X =
  1  -24    1   20  -13  -18    2    9   -6
  0   -9   -5    1  -27  -25    3   10   -7
 11  -33   -9    2  -28  -32    4    7   -9
  4  -20   -2   -6  -10  -16   -8    1    5
 13  -14  -23  -16  -30  -22   -1   20   -7
  7  -25    2   17  -17  -18    4    4   -6
 -7   -9    5   21   -4  -11   -2    5    0
 -4  -16   -4    7    0   -6  -12   15   10
  8  -20  -17  -33  -10  -12  -15   15   13
 11  -19   -2  -26   -2   -7  -11    6   22
 -3   -6   -3    0   12    3  -15   11   18
  7  -23   -9  -10  -19  -20   -7    6    1
  4   -6    1  -23    8   -1  -12   -1   18
 13  -15  -24  -15  -31  -25   -2   14  -13
Rows and columns are counted from 1.
(1, 1)	1
(6, 6)	-18
(13, 1)	4
(5, 9)	-7
(8, 8)	15
(3, 8)	7
(7, 4)	21
(9, 9)	13
(2, 5)	-27
(14, 2)	-15
(11, 9)	18
(12, 6)	-20
(10, 6)	-7
(7, 7)	-2
(5, 1)	13
(3, 9)	-9
(8, 2)	-16
(9, 7)	-15
(14, 8)	14
(10, 1)	11
(4, 2)	-20
(5, 8)	20
(14, 6)	-25
(4, 9)	5
(1, 8)	9
(10, 4)	-26
(3, 1)	11
(2, 2)	-9
(9, 3)	-17
(11, 4)	0
(7, 2)	-9
(11, 5)	12

M =
[[  1   3   5   2  -2   3  -2   3   3]
 [-16  23 -12  -7   3 -13  -6  -6  11]
 [  6   4  18   7  -6  14  -1  12  10]
 [ -3  15   5   0  -2   2  -3   4  12]
 [ 10 -18   4   3  -1   6   7   1 -11]
 [-18  39  -2  -5   0  -7 -11   1  26]
 [ -6   6  -3  -2   1  -4  -2  -2   4]
 [ 12 -22   6   5  -1   8   7   3 -13]
 [ -7  -6 -22  -8   8 -17   1 -13 -14]
 [  5   1   9   4  -3   8  -1   4   4]
 [ -4   2  -7  -3   2  -6  -2  -5  -3]]
Rows and columns are counted from 1.
(1, 1): 1
(7, 6): -4
(11, 8): -5
(4, 3): 5
(6, 5): 0
(2, 8): -6
(4, 9): 12
(7, 3): -3
(7, 4): -2
(8, 2): -22
(3, 5): -6
(8, 8): 3
(11, 5): 2
(4, 2): 15
(7, 9): 4
(1, 2): 3
(8, 6): 8
(3, 6): 14
(7, 5): 1
(4, 7): -3
(1, 7): -2
(6, 9): 26
(2, 4): -7
(4, 1): -3
(1, 3): 5
(6, 6): -7
(8, 7): 7
(6, 1): -18
(4, 5): -2
(8, 9): -13

m =
[[  3  -4  -9  -2 -13   0 -12]
 [-12  -2  -7  -7  -8  17  -4]
 [ 11 -27   9 -26  10  -9  35]
 [ 15  -4   5  -2  -1 -15   2]
 [  3  11  -1   6 -22  -2 -32]
 [ -1  22   5  22  -1 -13 -40]]
Indices start at 1.
(1, 1): 3
(1, 7): -12
(5, 3): -1
(3, 6): -9
(1, 4): -2
(3, 3): 9
(2, 7): -4
(4, 7): 2
(1, 5): -13
(3, 7): 35
(2, 3): -7
(1, 2): -4
(6, 1): -1
(1, 3): -9
(1, 6): 0
(6, 3): 5
(3, 5): 10

data =
[[  0   4  -8   0  11   3  -1  -2   4]
 [  3   5 -19   8   0   6   7  10  -1]
 [ -6 -20  -5  29 -19  -9   7  -8  -8]
 [  2  -4  -4   1 -32   4   1  -4  -9]
 [ -1  -5   7   1 -13  -4   2  -2  -6]
 [  0   1  -4   1 -17   1  -1  -3   1]
 [  2  -7 -15  11  -1   7   5  -6 -13]]
Rows and columns are counted from 1.
(1, 1) => 0
(5, 3) => 7
(2, 7) => 7
(3, 6) => -9
(6, 7) => -1
(4, 2) => -4
(6, 3) => -4
(7, 3) => -15
(1, 7) => -1
(6, 9) => 1
(7, 6) => 7
(5, 1) => -1
(2, 3) => -19
(7, 4) => 11
(6, 6) => 1
(3, 1) => -6
(7, 8) => -6
(3, 5) => -19
(3, 2) => -20
(2, 2) => 5
(1, 6) => 3
(4, 5) => -32
(5, 4) => 1
(7, 2) => -7

A = [[10, -6, -18, -10, -5, 4, -13, -11, -2, -7, 2, -11], [-8, 1, 7, -6, -5, 0, -4, 2, -8, -1, -7, 9], [-5, 14, 15, 19, -6, -3, -1, -8, -15, -3, -8, 4], [21, -24, -17, 10, -1, -34, -1, -20, 4, -24, -4, -23], [17, -27, 0, 13, 16, -2, -6, -13, 14, 7, -2, -22], [-2, -3, -18, 30, -1, 3, 6, -11, 10, 11, 20, 7], [2, -1, -8, 10, -9, -6, -10, 5, -2, 18, 16, -15], [18, -10, 4, -7, 2, -5, -16, 12, 33, -3, -4, -18]]
Rows and columns are counted from 1.
(1, 1) = 10
(7, 4) = 10
(1, 6) = 4
(1, 11) = 2
(2, 5) = -5
(6, 9) = 10
(3, 3) = 15
(2, 2) = 1
(3, 5) = -6
(8, 4) = -7
(8, 12) = -18
(4, 2) = -24
(5, 3) = 0
(4, 3) = -17
(7, 12) = -15
(1, 12) = -11
(5, 9) = 14
(3, 12) = 4
(4, 10) = -24
(7, 3) = -8
(4, 9) = 4
(4, 8) = -20
(2, 7) = -4
(6, 10) = 11
(2, 11) = -7
(4, 12) = -23
(1, 7) = -13
(5, 12) = -22
(2, 12) = 9
(3, 10) = -3
(5, 11) = -2

grid =
[[-24  -8   8  -4 -11   5  14  -8   5   2  12  -4 -19   4  -2  14]
 [ 14   0  -5   3 -14  -1  25 -19   6   4  -5  -4 -10  13   2   9]
 [ 12   2  -5  11 -12   2  28 -21   1   1  -8  -1 -16   9   0  14]
 [-24  -9   2  -4 -11  17  16   4  -3   0  -6  24 -17   7   4  18]
 [-11  -6   5   0  28  19  19  33  10  34  12 -16  -9   7 -12 -39]
 [  5  16   7  -2  32  -8  -7 -12  -9  15 -11 -24   0  36   4 -26]]
Rows and columns are counted from 1.
(1, 1)	-24
(6, 6)	-8
(4, 8)	4
(4, 2)	-9
(4, 11)	-6
(4, 5)	-11
(5, 12)	-16
(3, 9)	1
(1, 16)	14
(2, 1)	14
(6, 3)	7
(2, 10)	4
(3, 11)	-8
(6, 7)	-7
(2, 7)	25
(3, 7)	28
(5, 9)	10
(5, 11)	12
(6, 12)	-24
(5, 16)	-39
(6, 4)	-2
(2, 16)	9
(1, 14)	4
(2, 12)	-4
(6, 13)	0
(5, 4)	0
(3, 3)	-5
(5, 8)	33
(3, 10)	1
(3, 16)	14
(1, 15)	-2
(3, 15)	0
(4, 16)	18
(5, 10)	34
(6, 10)	15

B =
[[  1   2  -2  -3   1  -1   1   0]
 [ -1  -2   0   2  -2   3   0   0]
 [  1  11  16  -2  26  -3 -13   9]
 [ 24  13   4   0  15  13  13  19]
 [  2  -1   2  -3  -3   0   3   3]
 [  2   8  20  -4   6  31  -3 -22]
 [-13  11   6  16   2  -2 -14 -17]
 [ 10  29 -16  -1  -7  -1   2   6]
 [  7  14  -1  -7   2   8  12   0]
 [ 13  13  15  15   9   7   0 -12]]
Rows and columns are counted from 1.
(1, 1)	1
(7, 5)	2
(7, 2)	11
(7, 8)	-17
(6, 5)	6
(2, 6)	3
(10, 2)	13
(4, 8)	19
(2, 5)	-2
(3, 6)	-3
(9, 2)	14
(8, 2)	29
(6, 2)	8
(5, 6)	0
(3, 2)	11
(9, 5)	2
(1, 4)	-3
(3, 7)	-13
(6, 4)	-4
(7, 7)	-14
(5, 7)	3
(9, 4)	-7
(2, 3)	0
(10, 6)	7
(2, 2)	-2
(4, 4)	0
(8, 5)	-7
(7, 6)	-2
